Below is a small trained network, with its code and all its weights. Each question gives an input and a class and asks what happens when units are switched off, that is, made to give their printed mean instead of their output.

import numpy as np


def w(rows, s, z=0):
    codes = np.array(rows[::2]) - 128.0
    scale = np.full(codes.shape[1], s)
    scale[-1] = z or s
    return codes * scale


def f(y):
    return np.maximum(y, 0)


def log_softmax(a):
    a = a - a.max(-1, keepdims=True)
    return a - np.log(np.exp(a).sum(-1, keepdims=True))


def net(x, mask):
    res = np.array(x, float).reshape(1, 8) / 4 @ E
    y = f(res @ A[0][:, :-1].T + A[0][:, -1])
    res = res + np.where(mask, y, B[0][:, -1]) @ B[0][:, :-1]
    return log_softmax(res[-1] @ U[:, :-1].T + U[:, -1])


A, B = {}, {}
E = w([
[130,129,129,128,127,125],'x0',
[126,127,128,129,130,132],'x1',
[134,27,226,53,43,128],'x2',
[35,102,76,219,19,121],'x3',
[128,129,128,127,128,130],'x4',
[128,129,130,128,128,129],'x5',
[247,114,104,202,73,220],'x6',
[99,237,136,32,47,184],'x7',
],0.011)
A[0] = w([
[89,252,4,196,228,135,84],'neuron 1',
[126,73,149,188,154,69,117],'neuron 2',
[103,187,152,80,61,183,112],'neuron 3',
[101,203,163,75,85,181,128],'neuron 4',
[127,59,137,60,96,127,108],'neuron 5',
[100,19,219,91,43,151,92],'neuron 6',
[71,155,61,162,29,140,111],'neuron 7',
[192,129,179,59,205,111,107],'neuron 8',
[155,28,130,190,169,94,112],'neuron 9',
[30,120,105,119,132,72,127],'neuron 10',
[207,152,190,70,227,199,114],'neuron 11',
[125,238,98,167,122,134,102],'neuron 12',
[132,73,214,110,91,137,104],'neuron 13',
[30,86,77,226,77,113,107],'neuron 14',
[203,79,99,183,77,208,127],'neuron 15',
[45,114,182,96,133,71,139],'neuron 16',
[112,130,119,108,136,119,7],'neuron 17',
[150,132,114,79,188,119,88],'neuron 18',
[13,70,134,199,31,149,102],'neuron 19',
[138,85,116,137,151,124,101],'neuron 20',
[45,120,120,91,158,68,131],'neuron 21',
[43,146,182,102,195,64,131],'neuron 22',
[122,146,154,143,109,147,26],'neuron 23',
[57,126,124,90,165,70,115],'neuron 24',
[100,215,141,69,49,160,122],'neuron 25',
[121,29,141,156,173,117,122],'neuron 26',
[129,124,145,153,138,170,17],'neuron 27',
[101,196,128,93,69,148,122],'neuron 28',
[245,83,102,168,79,245,131],'neuron 29',
[140,26,146,181,191,99,113],'neuron 30',
[204,173,135,173,63,170,126],'neuron 31',
[110,191,105,81,89,187,121],'neuron 32',
[124,59,181,67,88,150,84],'neuron 33',
[113,48,105,189,164,82,131],'neuron 34',
],0.013,0.017)
B[0] = w([
[60,2,189,173,159,13,254],'neuron 1',
[124,120,161,72,185,197,183],'neuron 2',
[142,134,145,98,210,174,194],'neuron 3',
[163,121,125,104,206,186,202],'neuron 4',
[90,89,141,161,143,75,179],'neuron 5',
[59,31,175,143,161,29,226],'neuron 6',
[223,139,109,86,90,93,204],'neuron 7',
[211,139,54,74,46,85,209],'neuron 8',
[143,134,171,78,189,186,201],'neuron 9',
[91,180,96,165,85,151,193],'neuron 10',
[210,153,61,59,44,56,230],'neuron 11',
[92,76,141,135,158,93,186],'neuron 12',
[79,81,133,169,124,70,188],'neuron 13',
[211,151,75,51,91,71,217],'neuron 14',
[56,196,113,201,54,154,215],'neuron 15',
[69,173,82,191,75,156,204],'neuron 16',
[77,113,201,132,139,138,128],'neuron 17',
[152,148,97,90,92,98,163],'neuron 18',
[224,143,45,64,71,70,222],'neuron 19',
[114,117,98,103,161,153,146],'neuron 20',
[77,186,112,155,87,167,198],'neuron 21',
[77,199,106,183,79,160,212],'neuron 22',
[128,148,103,133,108,143,128],'neuron 23',
[70,200,100,196,112,162,187],'neuron 24',
[159,129,186,89,205,194,210],'neuron 25',
[170,143,194,91,214,175,189],'neuron 26',
[94,143,194,159,92,105,128],'neuron 27',
[166,142,180,118,173,174,187],'neuron 28',
[48,205,92,207,87,162,239],'neuron 29',
[176,122,184,106,178,188,203],'neuron 30',
[51,150,57,163,118,167,195],'neuron 31',
[145,123,177,97,201,192,190],'neuron 32',
[92,56,153,145,126,86,186],'neuron 33',
[131,136,182,83,185,184,199],'neuron 34',
],0.012,0.021)
U = w([
[45,222,93,219,69,174,145],'0',
[164,133,175,87,215,200,114],'1',
[220,143,63,64,46,39,3],'2',
[52,16,164,182,150,5,193],'3',
],0.015,0.0049)

Each question gives the input, the list of numbers given to net, and the class t.
The units are the neurons (one row each of A and B). Each row of codes is followed by its name. A weight is (code - 128) times the scale printed after its matrix; where a second scale follows, it is the last column's (A, B and U).
mask holds one flag per neuron, in row order. A switched-off neuron (its flag False) gives its mean, the last column of its row in B, instead of its output. The means were averaged over made-up inputs and are rounded, as every weight is.
A unit's drop is (log p(t) with every unit on - log p(t) with that unit switched off) / (log p(t) with every unit on - log p(t) with every unit switched off).
The circuit of an input: a set's keep is (log p(t) with only the set's units on - log p(t) with every unit switched off) / (log p(t) with every unit on - log p(t) with every unit switched off). Starting from the 12 units with the biggest drops (on a tie, the unit counted first), units are removed one at a time, each time the one whose removal leaves the highest keep (on an exact tie, the one counted first), for as long as the keep stays at least 0.8.
circuit, biggest first: the units of the circuit, biggest drop first
most important unit: the unit with the biggest drop
top k neurons: the k neurons with the biggest drops, biggest first
drop of u: that unit's drop, to one decimal
input [-6,-1,-3,-8,-4,0,6,-7], class 2: circuit, biggest first => neuron 11
input [4,4,-7,-2,3,6,7,-8], class 1: top 3 neurons => neuron 9; neuron 30; neuron 34
input [0,4,-5,1,4,-8,-4,5], class 1: top 2 neurons => neuron 6; neuron 25
input [8,7,-8,-7,1,-7,-6,-5], class 3: top 3 neurons => neuron 1; neuron 19; neuron 14
input [-3,2,3,8,2,6,2,-7], class 2: top 2 neurons => neuron 19; neuron 14
input [2,-8,7,-7,5,3,-5,-6], class 2: top 4 neurons => neuron 8; neuron 11; neuron 1; neuron 18
input [-7,3,-2,6,-8,-8,5,-2], class 2: top 3 neurons => neuron 14; neuron 19; neuron 7
input [2,7,2,7,-7,0,2,-7], class 1: top 2 neurons => neuron 34; neuron 9
input [-5,8,-2,-8,2,-8,5,7], class 2: top 2 neurons => neuron 11; neuron 8
input [-3,3,5,6,6,3,-8,-7], class 0: top 3 neurons => neuron 16; neuron 10; neuron 22
input [3,-6,-5,-7,-2,1,-8,7], class 0: top 2 neurons => neuron 22; neuron 24
input [7,6,7,-5,-5,5,-3,6], class 3: top 3 neurons => neuron 6; neuron 33; neuron 13
input [-4,3,5,-1,4,6,-7,-7], class 0: top 3 neurons => neuron 16; neuron 22; neuron 24
input [1,2,-2,5,-7,4,0,-4], class 2: circuit, biggest first => neuron 14
input [0,-2,-8,2,1,1,-2,8], class 1: top 2 neurons => neuron 25; neuron 32
input [-8,8,0,-5,-3,0,7,-6], class 0: top 2 neurons => neuron 29; neuron 15
input [-4,-2,3,2,5,-5,6,8], class 1: drop of neuron 25 => 0.4
input [4,4,-8,4,5,6,6,-7], class 3: drop of neuron 1 => 4.4
input [1,1,-5,-8,7,-1,-6,6], class 2: drop of neuron 8 => 0.8
input [-4,0,-2,0,0,-6,-2,7], class 1: drop of neuron 15 => 0.0
input [0,7,4,-4,-2,6,7,5], class 0: most important unit => neuron 29
